Two labels a row
[ 17.9  38.5  -6.4  12.8  -5.5   7.2 -11.5 -16.1  -5.3 -18.3   4.7  23.7
 -20.4  10.4  -5.5  17.4   9.1   6.9  21.1] -> SN & <29>
[10.1  9.1 -4.0  4.6 -7.1  5.9 -7.5 -8.9  9.8  7.0 -0.3 14.5 -7.7 12.4
 -5.1 -1.3  5.8 16.8  1.9] -> Nq & <29>
[-10.7  18.4  10.3  11.8  -1.6  11.5 -10.2 -10.6  13.8   3.3  21.4  10.5
  -2.5   3.2  -6.0   8.3   1.4   6.8  18.3] -> Nq & <29>
[  8.7 -19.4   7.1   1.0  15.8 -35.9   9.2  -0.4 -31.2 -21.3   8.0  -3.1
  31.0  12.8   4.3 -10.6 -16.0  -1.9   2.5] -> MN & <40>
[-10.8  37.3  -2.7   7.1 -11.0  15.2 -14.2 -11.8  13.5  14.7  22.7  23.4
  -8.4  -8.5  -8.9   1.0  11.8   9.1   0.9] -> Nq & <29>
[ -7.0  25.1   0.4  12.6  10.1 -16.5 -18.5 -18.9   1.2  19.2 -14.0  24.4
 -14.0  24.8   0.8  13.6   1.9  28.3  32.7] -> Nq & <29>
[  4.7  -9.8   9.4   5.6   2.7 -14.6   8.8 -11.3 -29.1 -24.8  -6.9   7.8
  32.6  11.1  -3.2  -5.6  -3.8   0.9  11.7] -> MN & <40>
[-15.5  51.0   5.4  14.2   3.9  22.3 -11.5 -21.8 -18.3  10.5  17.7  23.6
  -0.7   8.4  -8.0  26.7  11.6   3.4   7.7] -> Nq & <29>
[ -7.4  -5.2   1.9 -27.5   7.6   3.8  -1.2   3.3 -24.2   6.2   2.1 -12.7
  14.1   6.6   3.0   2.7   8.1   0.3  -6.4] -> MG & <40>
[ 12.4  16.3   0.7   7.5  -7.3  14.8  -7.4 -19.0  10.2 -11.2  -8.9   0.6
  -9.5  -1.4   4.0  17.2  -0.6  -1.0  20.3] -> SN & <29>
[-22.8 -23.3   5.4  -3.6  12.5  -3.2  11.8   4.9 -22.1   7.3  -9.7   4.9
  28.4  10.4   4.3 -21.0   6.1  -1.3   6.9] -> Nq & <40>
[-23.6 -20.3  10.4   4.4   7.4 -24.3  -2.3  -3.8 -24.7  -7.6 -10.9  12.0
  38.4  15.3  -5.8 -14.2  -9.9  -9.5   3.8] -> Nq & <40>
[ 11.2  29.1   1.9  13.1 -23.6   9.2 -15.1 -14.0   6.8  11.4   3.8  20.8
  -6.8   1.9  -0.1   8.9  -1.6  11.7   7.5] -> DH & <29>
[-15.9  -5.3   1.2  13.9  11.7 -33.5   6.9   8.9 -42.5  -4.3  11.7  16.7
  16.1  -3.3   5.3  -2.3  17.1 -20.7  -2.6] -> MG & <40>
[-10.0  17.1  -4.0   0.8 -17.3  19.1   5.2  -8.4   7.8  13.6  12.4   8.7
   9.1  -4.8  -6.7  -1.2  12.0   4.0   1.5] -> Nq & <29>
[-10.3  63.6 -23.5   3.2  22.8  -0.4 -31.3 -30.9 -19.2  26.3 -15.0  27.6
  -2.6   2.9  10.5  29.9  -9.1  22.2  -2.2] -> DH & <29>
[ -3.1  24.1  15.6  24.4  25.2 -20.8 -18.4 -16.2 -43.0   2.4 -21.0  61.1
  52.3  29.7  22.3   2.7   6.5  59.1 -13.3] -> Nq & <40>
[-11.0  21.2   1.4  -1.6   3.5  14.8  -8.0  -8.9   7.0   6.0 -10.5  30.4
  -0.8  12.3  -4.1  11.3   9.2  10.7  11.3] -> Nq & <29>
[ 19.7  38.4   1.3  12.3  -7.1   6.3 -16.0 -17.5   4.1  -6.4   3.6  13.3
 -12.2  11.9   4.2  19.6  -4.6  11.5   9.5] -> MN & <29>
[  7.0  37.8  -3.7   9.5  -1.8   0.5 -16.4 -22.5 -14.2   3.9  34.1  27.4
   8.3   8.9 -11.9   9.7  15.6  17.4  10.0] -> Nq & <29>
[ -5.1 -24.5  11.8   2.3  11.9 -18.1  15.2  -1.6 -15.0 -10.4  -6.3   1.0
  14.6  13.2  -3.5   1.9  -4.4   6.7  -1.3] -> SN & <40>
[ 28.1  13.8   3.7  11.0  -0.2  -2.6 -18.3 -14.9   2.0  -7.4  -9.0  20.1
 -13.0  20.2   2.9   8.0  -8.8  27.7   9.2] -> MN & <29>
[ 14.9  13.3   2.5   5.9 -17.7  15.7   1.4  -3.2   7.6 -10.1   2.8   4.8
 -15.4   9.2  -7.8  -1.8  16.5  -2.6  11.3] -> MG & <29>
[  5.8 -10.5   5.5  -5.5   0.9 -11.1   9.6  -0.6 -21.6 -23.9  20.3 -25.6
  19.6   3.6 -15.0 -13.5  -8.9 -28.1   9.4] -> MN & <33>
[  4.8   7.3   0.4  -5.0  -7.3  12.7   1.9 -10.9  -7.2  -2.1  -1.3  -4.4
 -19.5  11.9  -3.7   4.0  21.4 -11.3  21.7] -> MG & <29>
[ 12.4  -4.0  -1.7   2.7 -14.0  27.8  -7.5 -37.1  15.2  10.7 -22.3  22.9
 -19.5  12.1   7.8   5.2   4.0  14.6  13.2] -> Nq & <29>
[  0.7 -13.2   3.2   8.6  17.3 -27.1 -18.0   1.7 -12.8  -4.5  -3.0  11.3
  20.2  10.0  -1.7   1.5  -9.2   6.1   5.6] -> SN & <40>
[ -1.0 -23.4  19.9   1.7  15.8 -22.2   9.3  -0.6 -42.4  -9.6 -15.0   7.2
  22.6  23.5  -1.0 -17.8  -7.3   1.3   7.4] -> MN & <40>
[-1.1  3.4 -4.1  6.5  0.6  2.7 -7.2 -1.8 -3.8 -2.2  0.5 19.5 -6.0  1.7
  3.2  3.8  1.5 15.2  6.4] -> MG & <29>
[ -0.1 -16.0  -9.1   6.7  10.4 -16.2  10.5   0.4 -25.7 -13.1  -2.9  20.4
  11.4  14.1   5.1   9.4   9.6   5.5   4.4] -> MG & <40>
[-23.0 -12.4  -1.7   2.5   4.4 -16.2  -1.3   2.6 -25.0  12.9  -4.7  14.2
  29.6   3.2   6.0 -13.5   3.8   5.9  -3.0] -> Nq & <40>
